Below are the code and all the weights of a small trained network. Each question names an input and a class and asks about switching units off, where a switched-off unit gives its printed mean instead of its output.

import numpy as np


def w(rows, s, z=0):
    codes = np.array(rows[::2]) - 128.0
    scale = np.full(codes.shape[1], s)
    scale[-1] = z or s
    return codes * scale


def f(y):
    return y / 2 * (1 + np.tanh(0.7978845608 * (y + 0.044715 * y**3)))


def log_softmax(a):
    a = a - a.max(-1, keepdims=True)
    return a - np.log(np.exp(a).sum(-1, keepdims=True))


def net(x, mask):
    res = np.array(x, float).reshape(1, 7) / 4 @ E
    y = f(res @ A[0][:, :-1].T + A[0][:, -1])
    res = res + np.where(mask, y, B[0][:, -1]) @ B[0][:, :-1]
    return log_softmax(res[-1] @ U[:, :-1].T + U[:, -1])


A, B = {}, {}
E = w([
[221,111,80,211,146,104,204,222,151,161],'x0',
[47,102,220,151,148,52,52,213,175,117],'x1',
[45,48,134,216,18,161,142,107,152,207],'x2',
[190,254,194,125,84,183,92,184,62,182],'x3',
[59,187,156,75,191,99,228,128,138,228],'x4',
[34,127,96,139,69,73,186,186,16,81],'x5',
[199,121,137,11,21,40,185,129,233,109],'x6',
],0.009)
A[0] = w([
[105,117,101,148,49,160,146,94,141,176,81],'n0',
[122,96,163,168,110,139,139,96,106,164,89],'n1',
[117,156,114,90,159,103,161,169,70,36,79],'n2',
[141,136,151,110,94,99,134,117,173,105,98],'n3',
[181,119,54,117,86,169,161,68,61,172,53],'n4',
[117,121,156,98,91,115,82,82,97,114,55],'n5',
[70,146,103,142,78,86,171,174,64,85,29],'n6',
[71,109,182,198,74,118,109,142,186,168,118],'n7',
[150,142,108,94,58,52,114,176,169,130,40],'n8',
[141,183,167,147,64,182,122,179,126,150,190],'n9',
[107,77,52,161,166,143,185,48,155,64,105],'n10',
[171,80,98,155,53,165,79,137,101,65,60],'n11',
[84,142,125,73,157,178,175,154,126,193,15],'n12',
[99,129,109,163,196,175,104,146,82,123,83],'n13',
[109,69,86,118,156,81,152,101,146,138,112],'n14',
[175,134,172,145,179,202,92,76,254,179,107],'n15',
[92,131,133,122,76,143,94,84,132,151,125],'n16',
[146,128,101,84,69,108,163,151,149,150,83],'n17',
[85,126,80,187,190,191,93,154,60,140,26],'n18',
[155,108,76,160,116,131,66,119,143,32,98],'n19',
[164,152,92,107,130,176,199,55,88,111,140],'n20',
[122,122,239,137,155,55,73,212,129,120,122],'n21',
[75,131,109,134,59,104,167,154,46,100,31],'n22',
[87,118,81,123,168,99,172,103,153,137,182],'n23',
[161,128,111,160,100,138,76,140,116,71,2],'n24',
[153,198,168,102,101,164,114,182,87,176,93],'n25',
[52,135,173,41,115,170,94,47,107,91,80],'n26',
[97,93,137,160,41,116,143,125,96,164,112],'n27',
[147,136,127,78,55,126,148,150,141,106,66],'n28',
[156,159,133,98,85,182,130,130,82,163,134],'n29',
[134,142,143,69,44,139,172,117,150,97,90],'n30',
[96,59,138,119,184,98,118,119,149,94,195],'n31',
[181,114,79,206,125,110,178,208,148,181,86],'n32',
[188,99,111,187,161,102,169,210,140,132,119],'n33',
[71,174,123,96,193,91,208,111,132,225,53],'n34',
[149,151,122,55,204,84,99,184,93,47,197],'n35',
[131,148,126,104,171,133,109,123,123,98,97],'n36',
],0.012,0.0031)
B[0] = w([
[199,176,113,98,154,111,210,70,161,146,195],'n0',
[166,129,101,88,170,102,160,62,155,143,165],'n1',
[206,148,173,148,166,137,128,83,96,150,208],'n2',
[113,84,82,162,163,86,115,153,113,83,176],'n3',
[75,183,111,215,107,145,103,100,173,92,211],'n4',
[101,131,89,79,97,149,95,141,100,156,169],'n5',
[150,138,180,189,125,92,39,140,90,108,206],'n6',
[161,192,94,136,136,162,161,61,173,124,218],'n7',
[90,71,87,124,192,73,118,136,128,97,205],'n8',
[117,65,187,44,120,176,175,143,131,34,197],'n9',
[117,78,164,81,71,176,143,121,140,44,221],'n10',
[97,154,179,79,120,85,98,178,206,220,199],'n11',
[97,140,153,96,139,104,101,155,159,161,187],'n12',
[107,60,83,108,207,54,159,125,151,97,205],'n13',
[117,115,184,97,150,182,151,130,115,80,190],'n14',
[193,80,181,233,127,81,1,109,47,129,235],'n15',
[141,156,95,91,123,133,153,107,83,151,171],'n16',
[103,71,90,140,144,82,109,122,135,114,189],'n17',
[113,55,51,137,216,84,120,165,151,77,226],'n18',
[121,129,174,107,92,91,136,171,178,199,208],'n19',
[83,205,135,232,101,131,149,98,168,114,212],'n20',
[53,219,117,234,77,162,178,110,168,54,236],'n21',
[181,99,203,207,104,100,23,100,57,148,204],'n22',
[118,115,173,80,99,144,128,144,142,111,190],'n23',
[101,146,174,71,162,87,166,198,179,230,172],'n24',
[117,45,174,59,125,189,154,115,143,94,205],'n25',
[102,157,35,92,83,153,72,172,38,187,233],'n26',
[221,165,139,85,155,137,197,51,143,141,200],'n27',
[133,104,110,104,187,84,139,126,124,105,185],'n28',
[83,115,164,126,122,190,194,141,124,79,184],'n29',
[93,88,79,128,166,61,109,137,131,67,200],'n30',
[135,118,156,118,99,191,162,145,127,66,211],'n31',
[111,134,65,70,76,160,78,114,68,163,225],'n32',
[115,173,52,92,80,206,86,144,53,175,212],'n33',
[128,144,171,80,116,62,95,206,206,234,240],'n34',
[201,200,112,90,151,163,184,45,153,158,254],'n35',
[167,138,89,84,135,139,115,64,137,136,170],'n36',
],0.0091,0.016)
U = w([
[100,69,44,131,220,65,122,142,142,88,68],'0',
[248,180,114,103,156,140,146,48,163,141,133],'1',
[96,143,203,98,105,86,115,208,204,217,119],'2',
[103,78,213,77,90,208,137,140,121,50,87],'3',
[96,150,25,95,63,170,92,153,29,173,149],'4',
[202,109,205,203,119,94,74,112,60,131,254],'5',
[45,213,116,215,89,143,130,106,192,77,120],'6',
[152,141,132,100,117,123,173,134,90,131,159],'7',
],0.012,0.0047)

Each question gives the input, the list of numbers given to net, and the class t.
The units are the neurons (one row each of A and B). Each row of codes is followed by its name. A weight is (code - 128) times the scale printed after its matrix; where a second scale follows, it is the last column's (A, B and U).
mask holds one flag per neuron, in row order. A switched-off neuron (its flag False) gives its mean, the last column of its row in B, instead of its output. The means were averaged over made-up inputs and are rounded, as every weight is.
A unit's drop is (log p(t) with every unit on - log p(t) with that unit switched off) / (log p(t) with every unit on - log p(t) with every unit switched off).
The circuit of an input: a set's keep is (log p(t) with only the set's units on - log p(t) with every unit switched off) / (log p(t) with every unit on - log p(t) with every unit switched off). Starting from the 12 units with the biggest drops (on a tie, the unit counted first), units are removed one at a time, each time the one whose removal leaves the highest keep (on an exact tie, the one counted first), for as long as the keep stays at least 0.8.
circuit, biggest first: the units of the circuit, biggest drop first
most important unit: the unit with the biggest drop
k most important neurons: the k neurons with the biggest drops, biggest first
drop of u: that unit's drop, to one decimal
input [6,4,-3,7,4,-8,8], class 0: most important unit -> n8
input [8,7,0,3,-7,-1,-6], class 4: 2 most important neurons -> n33, n32
input [7,3,-4,7,5,5,-4], class 3: 2 most important neurons -> n25, n9
input [-7,1,2,4,-8,-7,7], class 2: 4 most important neurons -> n11, n19, n24, n18
input [-2,-4,0,7,-1,7,4], class 3: 4 most important neurons -> n9, n25, n29, n15
input [-5,7,6,7,-2,-7,-1], class 3: 2 most important neurons -> n9, n25
input [7,-6,2,-1,-4,3,4], class 4: 2 most important neurons -> n32, n33
input [5,-6,-4,-7,0,6,1], class 3: 2 most important neurons -> n10, n15
input [-1,-8,4,-8,-7,1,-7], class 3: 4 most important neurons -> n10, n21, n34, n14
input [-2,-2,7,-7,3,2,5], class 1: 3 most important neurons -> n0, n27, n7
input [-7,-6,8,2,2,8,-1], class 1: 3 most important neurons -> n27, n0, n15
input [6,-1,-7,-4,3,7,3], class 1: 2 most important neurons -> n35, n15
input [-3,-8,-2,-4,-4,8,6], class 5: 4 most important neurons -> n22, n21, n2, n6
input [-5,-2,1,-3,-3,-1,5], class 0: circuit, biggest first -> n30
input [-6,-1,-4,-7,-7,-8,-3], class 5: 2 most important neurons -> n15, n34
input [-6,-4,6,0,-7,3,4], class 2: 4 most important neurons -> n11, n35, n19, n24
input [7,-1,8,6,2,6,-2], class 1: 2 most important neurons -> n27, n0
input [3,-1,4,2,-1,-6,-3], class 5: drop of n15 -> 1.7
input [-1,0,-3,7,-5,7,4], class 3: drop of n9 -> 3.9
input [-8,-5,-5,1,5,1,3], class 4: most important unit -> n26
input [4,7,3,-5,-8,-5,-3], class 2: drop of n11 -> 0.6
input [8,6,1,-8,-2,2,-3], class 3: drop of n23 -> 0.1
